Look-ups in named tables: a row name and a column name give one cell, copied from the table.

Tigu =
,Fopi,Kovon,Zos,Vaza,Dunubu
Kop,143,116,125,136,106
Vubuzor,154,83,118,148,96
Kovisum,140,75,103,174,60
Vosu,56,124,117,97,106
Dabot,121,155,102,107,146
Vemedo,56,97,129,110,121
Rekubi,92,152,111,74,132
Rumiz,99,69,130,128,88
Lezafeg,198,120,117,153,91
Zer,91,114,67,100,75

Vaza of Vemedo = 110
Kovon of Vubuzor = 83
Dunubu of Vubuzor = 96
Kovon of Dabot = 155
Kovon of Vosu = 124
Zos of Vemedo = 129
Which row has the largest Kovon? Dabot

Table Det
cols = Pibusud, Pipa, Vegor, Dap, Ninu, Dep
Zuga: [88, 95, 168, 170, 141, 157]
Dapufoz: [179, 223, 97, 132, 128, 119]
Sevuz: [114, 163, 84, 117, 123, 107]
Zopogaz: [222, 167, 180, 146, 154, 132]
Bir: [147, 76, 150, 68, 114, 151]
Nizuk: [216, 138, 118, 153, 197, 70]
Gabireb: [181, 39, 202, 115, 155, 138]
Kig: [112, 62, 207, 152, 128, 156]
Fiz: [102, 161, 43, 132, 152, 63]

Fiz, Dap -> 132
Zopogaz, Pibusud -> 222
Nizuk, Dap -> 153
Sevuz, Dap -> 117
Nizuk, Ninu -> 197
Zuga, Vegor -> 168
Sevuz, Vegor -> 84
Gabireb, Dap -> 115
Fiz, Ninu -> 152
Kig, Vegor -> 207
Gabireb, Pipa -> 39
Which row has the largest Vegor? Kig

Vovinek:
,Zoval,Tazug,Nimekig,Lifini,Kasumed
Pupefi,5.0,5.7,4.8,5.8,3.6
Girit,5.5,5.8,4.5,5.7,2.9
Sobeg,3.1,6.2,3.9,4.4,3.6
Sur,6.4,1.9,6.4,4.1,7.1
Gerevi,6.4,5.5,3.3,3.0,4.8
Pif,5.2,3.7,5.1,3.5,6.3
Baneril,4.2,4.9,6.6,7.7,4.1

Gerevi, Nimekig -> 3.3
Sur, Lifini -> 4.1
Girit, Tazug -> 5.8
Pif, Kasumed -> 6.3
Pupefi, Zoval -> 5.0
Gerevi, Kasumed -> 4.8
Gerevi, Zoval -> 6.4
Girit, Nimekig -> 4.5
Pif, Tazug -> 3.7
Baneril, Lifini -> 7.7
Pupefi, Nimekig -> 4.8
Sur, Kasumed -> 7.1
Gerevi, Tazug -> 5.5
Gerevi, Lifini -> 3.0
Pif, Lifini -> 3.5
Baneril, Nimekig -> 6.6
Girit, Zoval -> 5.5
Sur, Nimekig -> 6.4
Pif, Zoval -> 5.2
Pupefi, Tazug -> 5.7

Ketuban =
	Kavuko	Vevoli	Futima	Rari	Dobuku	Teteti	Zubaso	Nak	Pek	Pagep
Sitabir	197	94	108	107	98	145	183	200	130	139
Tezir	178	91	130	104	91	162	155	161	131	125
Lapurar	148	98	114	113	114	163	129	140	126	119
Barom	115	190	119	212	106	150	102	115	98	181
Vib	131	115	133	123	138	143	131	145	152	108
Remibir	108	145	124	167	113	133	88	117	118	142
Busazu	123	109	152	116	176	139	141	134	127	122
Bas	130	132	106	104	139	112	117	136	158	128
Puruv	129	151	169	89	123	58	102	94	162	103
Zomot	148	126	153	116	124	155	150	129	119	147
Kifa	144	89	131	138	119	139	148	162	138	109
Safasov	140	150	140	138	124	133	162	125	120	131
Kiturad	154	109	129	117	101	141	138	172	151	132

Zomot, Nak -> 129
Remibir, Zubaso -> 88
Lapurar, Pek -> 126
Bas, Vevoli -> 132
Bas, Futima -> 106
Barom, Futima -> 119
Sitabir, Kavuko -> 197

Kup.csv
,Vev,Fusisas,Vom,Zafiped,Vorus,Zetu,Zanos,Nel,Tugapin,Sil
Badat,-0.8,-1.1,-0.5,-0.9,3.6,0.4,5.6,-0.6,2.6,2.0
Rupab,-3.6,0.1,1.9,2.3,0.2,0.5,-3.5,0.8,1.7,0.5
Zafem,1.2,0.6,1.8,0.1,3.2,0.7,-1.5,1.9,2.1,2.2
Riv,-0.9,1.1,0.5,-1.8,-0.1,2.5,0.8,1.5,-0.9,-1.7
Gekena,0.4,2.3,1.9,-0.6,-2.1,1.9,-1.8,1.9,3.8,2.4
Tugege,1.5,-1.3,-1.7,-1.2,1.8,1.0,1.3,-0.5,3.2,2.0
Pev,0.5,-0.3,2.1,2.4,3.0,0.9,-1.1,1.3,0.7,0.2
Ses,3.4,1.9,-0.8,-5.1,0.3,-1.2,2.0,1.5,2.4,1.7
Fofalo,0.8,0.7,-0.6,-7.3,-0.5,0.7,4.6,0.1,0.9,1.1
Nikub,0.3,0.8,0.3,-1.1,5.3,0.5,1.4,-0.8,1.5,0.5
Pasuke,1.1,-0.4,-0.5,-0.3,4.0,-0.6,-0.2,-1.9,2.7,2.2
Vumadu,1.3,1.3,2.0,-0.3,-1.0,-0.2,-1.3,0.7,2.8,0.7

Tugege, Nel -> -0.5
Badat, Vev -> -0.8
Fofalo, Zanos -> 4.6
Tugege, Zafiped -> -1.2
Pev, Fusisas -> -0.3
Gekena, Nel -> 1.9
Row with the largest Tugapin: Gekena

Table Raz
       Sesopub  Zoluro  Rop  Nefo  Gem  Vun  Gog  Mavav
Lotu        42     734  147   643  778  664  594    711
Git        460     714  723   785  580  738   32    493
Zaguz      649     625   92   411   20  701  712      8
Vidib      288     688  564   584  252  595   81    765

Mavav of Zaguz is 8
Vun of Git is 738
Gem of Vidib is 252
Rop of Git is 723
Rop of Lotu is 147
Gem of Git is 580
Nefo of Zaguz is 411
Rop of Vidib is 564
Vun of Zaguz is 701
Gog of Git is 32
Rop of Zaguz is 92
Zoluro of Vidib is 688
Zoluro of Zaguz is 625
Vun of Lotu is 664
Mavav of Lotu is 711
Zoluro of Lotu is 734
Sesopub of Git is 460
Nefo of Vidib is 584
Zoluro of Git is 714
Gog of Vidib is 81

Dati:
,Ruli,Fuv
Nutamib,0.049,0.606
Livek,0.849,0.765
Fufubir,0.837,0.727
Nufegef,0.933,0.491
Nor,0.957,0.323
Sefeto,0.855,0.513
Pip,0.697,0.604
Sudigir,0.165,0.434
Reb,0.648,0.834

What is the Fuv of Nufegef in Dati?
0.491
What is the Ruli of Nor in Dati?
0.957
What is the Ruli of Livek in Dati?
0.849
What is the Ruli of Reb in Dati?
0.648
What is the Fuv of Nutamib in Dati?
0.606
What is the Fuv of Pip in Dati?
0.604
What is the Fuv of Sefeto in Dati?
0.513
What is the Ruli of Sefeto in Dati?
0.855

Rom
|  | Kon | Kab | Kap | Buvi | Zera | Zeto | Vakode | Rap | Dovakun | Dazane |
|---|---|---|---|---|---|---|---|---|---|---|
| Vuf | 159 | 96 | 94 | 144 | 110 | 174 | 177 | 167 | 102 | 137 |
| Gofinik | 90 | 186 | 136 | 191 | 136 | 156 | 123 | 113 | 118 | 186 |
| Kelaz | 141 | 134 | 175 | 62 | 148 | 58 | 81 | 109 | 181 | 80 |
| Kize | 115 | 151 | 102 | 190 | 122 | 179 | 155 | 126 | 94 | 169 |
| Mogeb | 151 | 106 | 136 | 66 | 135 | 101 | 118 | 111 | 158 | 89 |
| Zedibuk | 58 | 199 | 128 | 203 | 142 | 150 | 104 | 82 | 109 | 187 |
| Lugaf | 106 | 141 | 94 | 193 | 115 | 191 | 159 | 141 | 94 | 169 |
| Lav | 124 | 148 | 184 | 59 | 166 | 36 | 66 | 97 | 184 | 101 |
| Babemiz | 179 | 67 | 93 | 122 | 110 | 170 | 188 | 188 | 119 | 118 |
| Sepirig | 198 | 63 | 110 | 101 | 97 | 161 | 187 | 189 | 129 | 100 |

What is the Zera of Vuf in Rom?
110
What is the Dazane of Sepirig in Rom?
100
What is the Zeto of Kelaz in Rom?
58
What is the Dazane of Zedibuk in Rom?
187
What is the Vakode of Sepirig in Rom?
187
What is the Rap of Sepirig in Rom?
189
What is the Kap of Zedibuk in Rom?
128
What is the Kab of Gofinik in Rom?
186
What is the Dovakun of Lav in Rom?
184
What is the Buvi of Sepirig in Rom?
101
What is the Kap of Lugaf in Rom?
94
What is the Dazane of Gofinik in Rom?
186
What is the Dovakun of Babemiz in Rom?
119
What is the Kab of Vuf in Rom?
96
What is the Vakode of Kize in Rom?
155
What is the Zera of Lav in Rom?
166
What is the Dovakun of Kelaz in Rom?
181
What is the Vakode of Gofinik in Rom?
123
What is the Kon of Zedibuk in Rom?
58
What is the Zeto of Babemiz in Rom?
170
Which row has the largest Zeto? Lugaf

